Known rows, with every way that one mark hangs from another:
Q_13(Q_533): [-17.1, -12.6, -11.5, -14.0, 8.7, -11.6, -10.8, 8.6, 16.3, 1.2, 7.0, 9.4, -0.4, 8.9, 10.3, -8.3, -5.2, -15.4, 6.0, 4.8, 10.0, 2.5]
Q_681(Q_714(Q_606 Q_645(Q_585))): [-9.8, -11.7, -12.8, -15.6, -0.5, -29.1, -12.9, -1.4, 20.0, -3.9, -0.6, 8.5, 18.6, 14.9, 21.4, 0.3, -6.1, -25.3, 7.9, -11.8, -6.2, 10.9]
Q_606(Q_13(Q_533) Q_645): [-19.1, -12.2, -8.7, -21.9, -7.1, -8.0, -11.2, 5.7, 14.2, 3.7, 5.7, 11.7, -9.4, 14.0, 12.7, -3.9, -8.7, -18.0, 1.9, 19.6, 3.0, 11.7]
Q_585(Q_973(Q_356(Q_645(Q_606)) Q_681)): [-2.0, -19.9, 4.8, -6.2, -0.7, -15.6, -18.3, 1.4, 14.1, 1.0, -3.6, 3.7, -18.4, 12.8, 36.2, 8.4, -14.1, -4.9, -5.7, -3.9, 44.0, -4.6]
Q_714(Q_606(Q_13) Q_645(Q_585)): [-22.7, -8.6, -19.8, -14.3, -13.4, -30.6, -14.9, 4.1, 12.6, 0.7, -4.4, 13.2, 19.6, 20.8, 19.2, -1.7, -3.3, -17.4, -0.5, 3.2, 7.2, 14.1]
Q_714(Q_645(Q_585(Q_973(Q_356)) Q_606(Q_13))): [-14.0, -11.5, -6.6, -8.9, -10.7, -24.4, -15.7, 8.4, 15.0, 1.5, -1.6, 12.6, 3.3, 17.8, 30.2, -1.0, -3.7, -13.6, -5.1, -6.1, 17.3, 2.8]
Q_606(Q_645): [-7.6, -11.8, -3.8, -20.9, -3.5, -7.2, -9.6, 0.3, 16.0, 0.7, 8.0, 5.6, -6.8, 10.2, 18.9, -1.1, -4.5, -8.8, 3.5, 13.6, -3.3, 7.6]
Q_13(Q_337 Q_533): [-15.5, -12.6, -12.3, -16.8, 17.6, -6.6, -8.9, 10.0, 15.7, 4.7, 4.6, 14.2, 0.7, 8.3, 9.3, -16.3, -1.7, -14.7, 7.1, 4.0, 11.1, 6.3]
Q_973(Q_681): [-7.3, -14.4, -7.0, -12.8, -4.5, -12.3, -12.0, 0.8, 11.4, -5.2, 0.1, 4.6, -10.8, 9.8, 22.1, -1.5, -7.1, -5.9, 4.6, 8.3, 19.8, 0.5]
Q_973(Q_356(Q_645) Q_681(Q_714)): [3.8, -21.7, -0.6, -7.2, 2.6, -21.3, -15.7, -9.7, 13.7, -0.7, -2.4, 3.2, -17.4, 13.2, 26.6, 10.5, -14.9, -11.1, 8.1, -8.3, 59.4, -5.4]
Q_645(Q_585 Q_606(Q_13(Q_533(Q_681 Q_714)))): [-18.7, -7.3, -12.1, -4.5, -9.1, -18.0, -11.8, 8.5, 21.3, -4.1, -0.5, 19.8, -8.8, 14.5, 18.1, -13.0, -7.7, -24.4, 1.6, -5.1, 9.8, 5.5]
Q_973(Q_356 Q_681(Q_714(Q_606(Q_13 Q_645)))): [-4.1, -17.8, -6.1, -18.0, -8.6, -20.1, -22.1, -12.7, 13.1, -4.0, -6.0, 3.6, -16.4, 13.4, 26.6, 11.0, -16.6, -14.7, 6.6, 5.2, 32.6, 6.3]
Q_533(Q_714(Q_606)): [-9.3, -8.5, -15.6, -16.9, 4.5, -20.2, -11.9, -6.2, 17.6, -5.9, 3.5, 5.0, 2.3, 9.5, 17.2, -1.0, -9.2, -14.5, 4.7, -2.9, -6.2, 9.6]
Q_973(Q_356 Q_681): [-3.9, -17.0, -5.3, -10.9, -0.6, -14.8, -17.8, -6.2, 9.3, -2.8, -1.5, 2.9, -20.6, 9.9, 23.5, 5.1, -8.8, -2.2, 5.1, 4.9, 47.6, -5.1]
Q_13(Q_337 Q_533(Q_681 Q_714(Q_645))): [-13.5, -8.3, -12.7, -18.6, 28.5, -16.1, -3.9, 8.3, 22.1, -0.9, 6.2, 15.0, -1.5, 7.5, 11.4, -19.0, -3.4, -31.6, 14.4, -13.4, -2.4, 10.6]
Q_356(Q_645(Q_585(Q_973) Q_606(Q_13))): [-10.9, -14.5, -2.7, -0.5, -12.3, -17.8, -11.2, 9.5, 16.9, 4.7, -2.5, 15.1, -3.2, 19.1, 28.8, -1.0, -9.5, -9.8, -9.9, -4.7, 33.3, 0.9]
Q_973(Q_356(Q_645(Q_606(Q_13))) Q_681): [-4.7, -18.8, -5.5, -3.8, -14.4, -20.5, -18.5, -4.1, 9.7, 3.6, -4.5, 6.8, -18.1, 16.4, 29.3, 8.8, -13.3, -3.4, 0.5, 5.6, 67.4, -4.2]
Q_585(Q_973(Q_356(Q_645) Q_681)): [-1.6, -20.7, 5.6, -8.4, 6.1, -14.7, -16.5, 0.0, 12.8, 0.5, -2.8, 3.0, -19.2, 11.9, 32.1, 8.6, -14.0, -4.5, -4.6, -5.1, 47.2, -4.9]
Q_356(Q_645(Q_606(Q_13))): [-10.4, -12.9, -9.9, -5.2, -15.9, -17.5, -10.0, 6.1, 14.0, 7.5, 2.3, 11.4, 1.6, 17.3, 23.0, 1.5, -8.7, -5.5, -3.3, 5.0, 33.3, 0.6]
Q_681(Q_714): [-2.8, -12.5, -7.7, -15.9, 3.9, -13.6, -8.7, -0.7, 18.7, -3.6, 5.8, 5.4, -0.4, 8.3, 17.1, -0.3, -7.6, -15.2, 7.6, -7.1, -1.0, 1.8]
Q_533(Q_13(Q_337) Q_681 Q_714): [-2.7, -4.1, -15.2, -19.6, 32.2, -14.5, -3.8, -4.9, 23.3, -6.6, -0.2, 13.6, -23.5, 5.5, 12.1, -17.6, -7.4, -25.2, 7.0, -18.0, -19.3, 9.9]

Rows:
[-7.0, -16.5, 4.4, -16.6, -8.8, -11.5, -16.1, -2.1, 15.6, -3.6, -4.1, 10.7, -23.3, 15.8, 27.3, 3.4, -13.3, -17.2, -3.3, 3.5, 16.9, 7.5] : Q_606(Q_13 Q_645(Q_585(Q_973(Q_356 Q_681(Q_714)))))
[-0.5, -20.3, -2.0, -1.2, -11.4, -24.3, -18.5, -7.3, 15.0, -1.2, -7.4, 9.7, -18.3, 17.6, 30.5, 7.2, -15.4, -14.2, 3.5, -8.3, 64.4, -3.9] : Q_973(Q_356(Q_645(Q_585 Q_606(Q_13))) Q_681(Q_714))
[-15.2, -12.7, -4.1, -4.8, -4.0, -17.5, -18.7, 6.3, 19.2, -2.1, -3.2, 16.1, -14.2, 14.7, 25.8, -5.0, -11.1, -18.8, -6.7, -8.9, 21.4, 1.5] : Q_645(Q_585(Q_973(Q_356)) Q_606(Q_13(Q_533(Q_714))))
[-11.1, -9.8, -8.7, -20.1, 3.0, -15.7, -12.6, -4.2, 18.5, -4.5, -2.0, 11.8, -6.1, 13.6, 21.8, -4.0, -10.9, -19.6, -2.1, -1.2, -10.0, 17.2] : Q_533(Q_714(Q_606(Q_13(Q_337) Q_645(Q_585(Q_973)))))
[-14.4, -12.2, -5.9, -9.3, -15.1, -23.9, -14.2, 10.8, 15.0, -2.7, -3.8, 12.1, 3.2, 18.0, 33.0, -3.8, -4.8, -16.0, -4.4, -2.7, 8.5, 5.2] : Q_714(Q_645(Q_585(Q_973(Q_681)) Q_606(Q_13)))
[-1.3, -19.4, 4.7, -18.3, 3.5, -15.1, -21.3, -6.1, 17.2, -5.3, -4.9, 1.1, -17.5, 10.5, 34.4, 10.5, -16.8, -14.8, -0.5, -3.4, 14.7, 5.3] : Q_585(Q_973(Q_356 Q_681(Q_714(Q_606(Q_645)))))
[-14.6, -3.9, -16.8, -15.6, 8.2, -27.9, -7.7, 0.0, 20.8, -5.8, -1.9, 15.8, 2.1, 14.6, 17.6, -10.3, -6.5, -29.8, 7.8, -15.9, -3.4, 15.6] : Q_533(Q_681 Q_714(Q_606(Q_13(Q_337)) Q_645(Q_585)))
[-4.5, -18.0, -7.9, -12.3, -1.5, -29.8, -21.0, -9.8, 14.5, -5.8, -7.0, 4.5, -4.0, 14.5, 28.0, 7.6, -11.0, -18.8, 9.4, -8.5, 34.9, 3.9] : Q_973(Q_356 Q_681(Q_714(Q_606 Q_645(Q_585))))
[-18.6, -7.7, -14.9, -15.4, 12.4, -16.8, -6.0, 8.6, 17.6, -0.3, 1.4, 20.3, -5.5, 13.2, 9.9, -17.2, -5.1, -28.2, 7.1, -8.4, 9.9, 10.8] : Q_606(Q_13(Q_337 Q_533(Q_681 Q_714(Q_645(Q_585)))))
[-13.8, -13.8, -11.0, -6.5, -7.6, -15.6, -9.9, 9.3, 15.0, 10.2, 1.8, 15.5, 2.4, 17.1, 19.9, -5.4, -8.0, -11.3, -1.4, 5.3, 34.7, 3.8] : Q_356(Q_645(Q_606(Q_13(Q_337 Q_533))))
[-12.3, -5.1, -11.4, -17.2, 0.8, -19.6, -9.8, -4.5, 22.7, -7.8, 0.4, 12.6, -12.6, 12.6, 17.4, -4.5, -12.3, -27.4, 5.9, -5.2, -8.1, 15.4] : Q_533(Q_681 Q_714(Q_606(Q_13 Q_645(Q_585))))
[-3.9, -17.0, 2.3, -7.5, 3.4, -14.6, -15.8, 3.4, 16.0, 4.7, 0.9, 5.3, -10.4, 12.2, 30.9, 7.1, -11.2, -3.5, -7.4, -6.6, 35.2, -4.8] : Q_585(Q_973(Q_356(Q_645(Q_606))))
[-3.1, -7.0, -14.0, -21.7, 26.7, -19.4, -5.2, 0.2, 23.7, -2.5, -1.5, 13.7, -9.1, 9.2, 15.6, -14.1, -5.4, -30.3, 9.7, -20.0, -21.0, 11.1] : Q_533(Q_13(Q_337) Q_681(Q_714(Q_645)))
[-16.4, -11.8, -16.6, -17.7, 2.0, -27.1, -13.2, 2.8, 18.8, -0.4, -3.2, 15.0, 17.9, 17.1, 16.8, -6.1, -6.9, -30.6, 7.3, -8.6, -3.0, 15.7] : Q_681(Q_714(Q_606(Q_13(Q_337 Q_533)) Q_645(Q_585)))
[-4.5, -13.8, -2.7, -14.3, 6.8, -22.1, -9.0, 4.1, 20.4, -4.8, 2.6, 8.0, 7.2, 12.4, 24.1, -1.6, -5.3, -24.0, 5.0, -18.7, -5.5, 3.9] : Q_681(Q_714(Q_645(Q_585(Q_973))))
[-12.1, -8.8, -11.4, -16.5, 28.8, -9.7, -4.9, 6.2, 22.3, -2.0, 5.9, 15.5, -10.0, 5.3, 9.0, -19.3, -5.8, -27.3, 12.6, -11.0, 1.6, 8.5] : Q_13(Q_337 Q_533(Q_681 Q_714))
[-5.5, -15.2, -9.2, -15.5, -5.4, -19.1, -15.9, -5.3, 15.9, -7.7, -3.8, 3.6, -3.1, 10.9, 24.7, 2.7, -12.7, -16.3, 7.6, 1.3, 7.4, 7.3] : Q_973(Q_681(Q_714(Q_606)))
[-18.2, -11.6, -0.4, -18.8, 7.9, -4.7, -9.4, 11.7, 19.9, 2.0, -1.5, 21.1, -18.5, 14.4, 17.0, -14.8, -8.1, -26.6, -1.1, 3.6, 1.3, 14.5] : Q_606(Q_13(Q_337 Q_533(Q_681)) Q_645(Q_585(Q_973)))
[-7.6, -10.8, -11.2, -16.7, -10.0, -23.0, -10.5, 3.7, 18.1, -1.3, 4.2, 8.3, 10.7, 13.7, 23.9, 0.3, -6.8, -20.7, 6.3, -6.5, -6.5, 6.4] : Q_681(Q_714(Q_645(Q_606(Q_13))))
[-15.8, -10.8, -17.3, -18.7, 20.7, -14.3, -11.3, 2.1, 19.0, 0.0, 2.6, 13.1, 3.8, 8.4, 10.4, -14.3, -6.2, -22.7, 8.6, -1.5, -0.7, 13.7] : Q_13(Q_337 Q_533(Q_714(Q_606)))
[-11.9, -12.1, -3.6, -6.0, -7.5, -11.6, -17.4, 7.6, 15.4, 2.2, -6.2, 17.7, -11.6, 15.5, 28.6, -6.8, -5.9, -6.9, -9.9, -4.8, 26.8, 2.6] : Q_645(Q_585(Q_973(Q_356)) Q_606(Q_13(Q_337)))
[-15.2, -8.5, -12.1, -6.5, -15.2, -12.0, -12.1, 8.5, 15.2, 1.6, -3.2, 19.8, -2.4, 15.8, 20.7, -13.0, -1.2, -8.4, -3.9, 3.1, 15.7, 5.9] : Q_645(Q_585 Q_606(Q_13(Q_337)))
[-4.4, -6.4, -13.6, -16.3, 20.2, -21.9, -7.0, 1.6, 26.1, -3.5, -4.1, 17.4, -8.5, 11.1, 19.5, -17.1, -4.7, -32.8, 8.1, -22.4, -20.3, 11.6] : Q_533(Q_13(Q_337) Q_681(Q_714(Q_645(Q_585 Q_606))))
[-5.2, -18.8, -0.2, -3.8, 1.2, -22.3, -12.9, 1.6, 18.8, -1.5, -5.9, 9.6, -1.8, 17.1, 28.8, 2.5, -13.1, -17.3, -2.3, -12.0, 30.6, 3.2] : Q_356(Q_645(Q_585(Q_973(Q_681(Q_714(Q_606))))))
[-7.9, -14.5, 0.8, -7.1, 8.4, -12.9, -14.6, 3.1, 16.1, -2.0, -1.2, 9.9, -13.3, 11.6, 22.8, -1.6, -5.5, -7.3, -4.9, -10.4, 26.5, -3.5] : Q_645(Q_585(Q_973(Q_356)))
[-11.0, -3.2, -20.4, -16.8, 20.1, -34.3, -9.4, -6.3, 25.2, -9.5, -4.7, 12.8, -5.2, 12.9, 16.9, -10.6, -8.7, -36.3, 6.7, -22.6, -24.6, 15.8] : Q_533(Q_13 Q_681 Q_714(Q_606 Q_645(Q_585)))
[-11.3, -14.5, -1.2, -3.3, -16.5, -16.0, -20.5, 4.8, 14.5, -3.2, -8.7, 13.6, -18.4, 16.2, 33.5, -0.8, -10.4, -8.7, -9.4, -1.9, 33.0, -0.8] : Q_645(Q_585(Q_973(Q_356 Q_681)) Q_606(Q_13))
